Below is a small trained network, with its code and all its weights. Each question gives an input and a target symbol and asks what happens when units are switched off, that is, made to give their printed mean instead of their output.

import numpy as np


def w(rows, s, z=0):
    codes = np.array(rows[::2]) - 128.0
    scale = np.full(codes.shape[1], s)
    scale[-1] = z or s
    return codes * scale


def f(y):
    return y / 2 * (1 + np.tanh(0.7978845608 * (y + 0.044715 * y**3)))


def softmax(a):
    e = np.exp(a - a.max(-1, keepdims=True))
    return e / e.sum(-1, keepdims=True)


def log_softmax(a):
    a = a - a.max(-1, keepdims=True)
    return a - np.log(np.exp(a).sum(-1, keepdims=True))


def net(x, mask):
    ids = ['αβηξπσψ'.index(c) for c in x.split()]
    T = len(ids)
    res = E[ids] + P[:T]
    u = 0
    for l in range(2):
        q, k, v = (res @ M[l].T for M in (Q, K, V))
        z = softmax(np.where(np.tri(T) > 0, q @ k.T / 2**0.5, -1e9)) @ v
        res = res + np.where(mask[u], z, O[l][:, -1]) @ O[l][:, :-1]
        u += 1
        y = f(res @ A[l][:, :-1].T + A[l][:, -1])
        res = res + np.where(mask[u : u + 4], y, B[l][:, -1]) @ B[l][:, :-1]
        u += 4
    return log_softmax(res[-1] @ U[:, :-1].T + U[:, -1])


Q, K, V, O, A, B = {}, {}, {}, {}, {}, {}
E = w([
[121,136,101,189,135],'α',
[99,157,94,234,119],'β',
[147,133,126,232,132],'η',
[62,171,67,193,99],'ξ',
[41,166,61,140,100],'π',
[90,133,89,11,108],'σ',
[203,110,175,63,57],'ψ',
],0.011)
P = w([
[182,143,55,117,168],'0',
[98,100,213,131,189],'1',
[106,2,77,155,160],'2',
[131,156,115,142,70],'3',
[56,136,211,113,159],'4',
[190,216,106,140,217],'5',
[121,180,106,108,37],'6',
[83,17,186,129,110],'7',
[231,68,97,221,162],'8',
[92,189,98,150,40],'9',
],0.017)
Q[0] = w([
[131,254,209,111,172],'0.h1',
[202,171,68,126,148],'0.h1',
],0.013)
K[0] = w([
[94,8,118,136,66],'0.h1',
[141,103,117,181,208],'0.h1',
],0.015)
V[0] = w([
[57,159,142,251,126],'0.h1',
[50,185,75,47,156],'0.h1',
],0.013)
O[0] = w([
[93,72,58,73,134,254],'0.h1',
[86,246,132,85,180,248],'0.h1',
],0.013,0.0052)
A[0] = w([
[135,62,112,139,167,2],'0.n1',
[120,183,64,254,81,237],'0.n2',
[122,95,183,21,96,13],'0.n3',
[147,84,152,134,82,140],'0.n4',
],0.013,0.0068)
B[0] = w([
[53,80,70,67,2,138],'0.n1',
[154,123,154,57,124,250],'0.n2',
[198,214,198,237,162,137],'0.n3',
[46,143,110,37,134,141],'0.n4',
],0.011,0.015)
Q[1] = w([
[171,83,46,194,137],'1.h1',
[186,169,155,177,254],'1.h1',
],0.0082)
K[1] = w([
[142,60,112,134,255],'1.h1',
[25,95,204,207,178],'1.h1',
],0.0078)
V[1] = w([
[177,86,120,6,228],'1.h1',
[255,149,30,81,174],'1.h1',
],0.0059)
O[1] = w([
[216,125,59,134,180,254],'1.h1',
[254,137,136,146,86,196],'1.h1',
],0.0091,0.0087)
A[1] = w([
[153,131,87,44,123,164],'1.n1',
[183,98,91,114,2,61],'1.n2',
[35,110,125,78,62,3],'1.n3',
[116,172,218,187,79,191],'1.n4',
],0.0099,0.0055)
B[1] = w([
[107,85,140,154,79,249],'1.n1',
[83,233,158,142,156,206],'1.n2',
[167,115,143,8,154,140],'1.n3',
[117,68,166,105,59,146],'1.n4',
],0.011,0.019)
U = w([
[183,207,128,150,94,156],'α',
[63,168,117,179,52,119],'β',
[95,131,120,73,79,36],'η',
[130,11,77,145,111,205],'ξ',
[67,153,98,122,252,194],'π',
[91,195,216,103,198,2],'σ',
[142,52,202,112,126,189],'ψ',
],0.011,0.0082)

Each question gives the input, a string of symbols that net reads in full, and the target symbol t.
The units are the heads (2 rows each of Q, K, V and O) and the neurons (one row each of A and B). Each row of codes is followed by its name. A weight is (code - 128) times the scale printed after its matrix; where a second scale follows, it is the last column's (O, A, B and U).
mask holds one flag per unit, layer by layer, with each layer's heads first. A switched-off unit (its flag False) gives its mean, the last column of its rows in O or B, instead of its output. The means were averaged over made-up inputs and are rounded, as every weight is.
A unit's drop is (log p(t) with every unit on - log p(t) with that unit switched off) / (log p(t) with every unit on - log p(t) with every unit switched off).
The circuit of an input: a set's keep is (log p(t) with only the set's units on - log p(t) with every unit switched off) / (log p(t) with every unit on - log p(t) with every unit switched off). Starting from all 10 units, units are removed one at a time, each time the one whose removal leaves the highest keep (on an exact tie, the one counted first), for as long as the keep stays at least 0.8.
units of the circuit, in order: the units of the circuit, biggest drop first
k most important neurons: the k neurons with the biggest drops, biggest first
top k neurons in layer l: the k neurons of layer l with the biggest drops, biggest first
input ξ ξ η α η ψ, target η: units of the circuit, in order : (0.n4; 0.h1; 1.n2; 0.n1)
input π ψ π β α ξ π α π, target ξ: 2 most important neurons : (1.n2; 1.n1)
input π ξ π π η β η η α π, target η: units of the circuit, in order : (1.n3; 0.h1)
input π ξ η π β σ, target η: units of the circuit, in order : (0.h1; 1.n2; 0.n1; 1.n3)
input π π η ψ ξ ξ, target η: 2 most important neurons : (1.n2; 0.n1)
input π α σ ξ π ξ σ, target β: most important neuron : (0.n2)
input π α β σ π σ β β ξ π, target η: units of the circuit, in order : (0.n2; 1.n3)
input π β ψ, target π: top 2 neurons in layer 0 : (0.n2; 0.n1)
input π ψ β η η, target η: units of the circuit, in order : (0.h1; 0.n1; 0.n4; 1.n2)
input η π π ξ η, target π: units of the circuit, in order : (1.n1; 0.n2; 0.h1)
input ξ π π β η, target π: units of the circuit, in order : (0.n2; 1.n1; 0.h1)
input β η ξ, target β: 2 most important neurons : (1.n2; 0.n1)
input ξ ξ σ π π σ ξ β ψ, target σ: units of the circuit, in order : (0.h1; 1.h1)
input ξ σ η π ξ α, target η: units of the circuit, in order : (0.h1; 0.n1; 1.n2; 1.n3)
input π β σ, target π: 2 most important neurons : (0.n2; 0.n1)
input ξ π ψ π η β, target ψ: units of the circuit, in order : (0.h1; 0.n2)
input ψ η π π ψ σ ξ β, target σ: top neuron in layer 1 : (1.n1)
input α ξ π ξ π ψ ψ π, target ψ: units of the circuit, in order : (0.h1; 1.n4)
input π ξ π η π, target π: top 2 neurons in layer 1 : (1.n1; 1.n4)
input β ψ η η π β, target η: 2 most important neurons : (1.n2; 0.n1)
input β π σ, target β: 3 most important neurons : (1.n2; 0.n1; 0.n2)
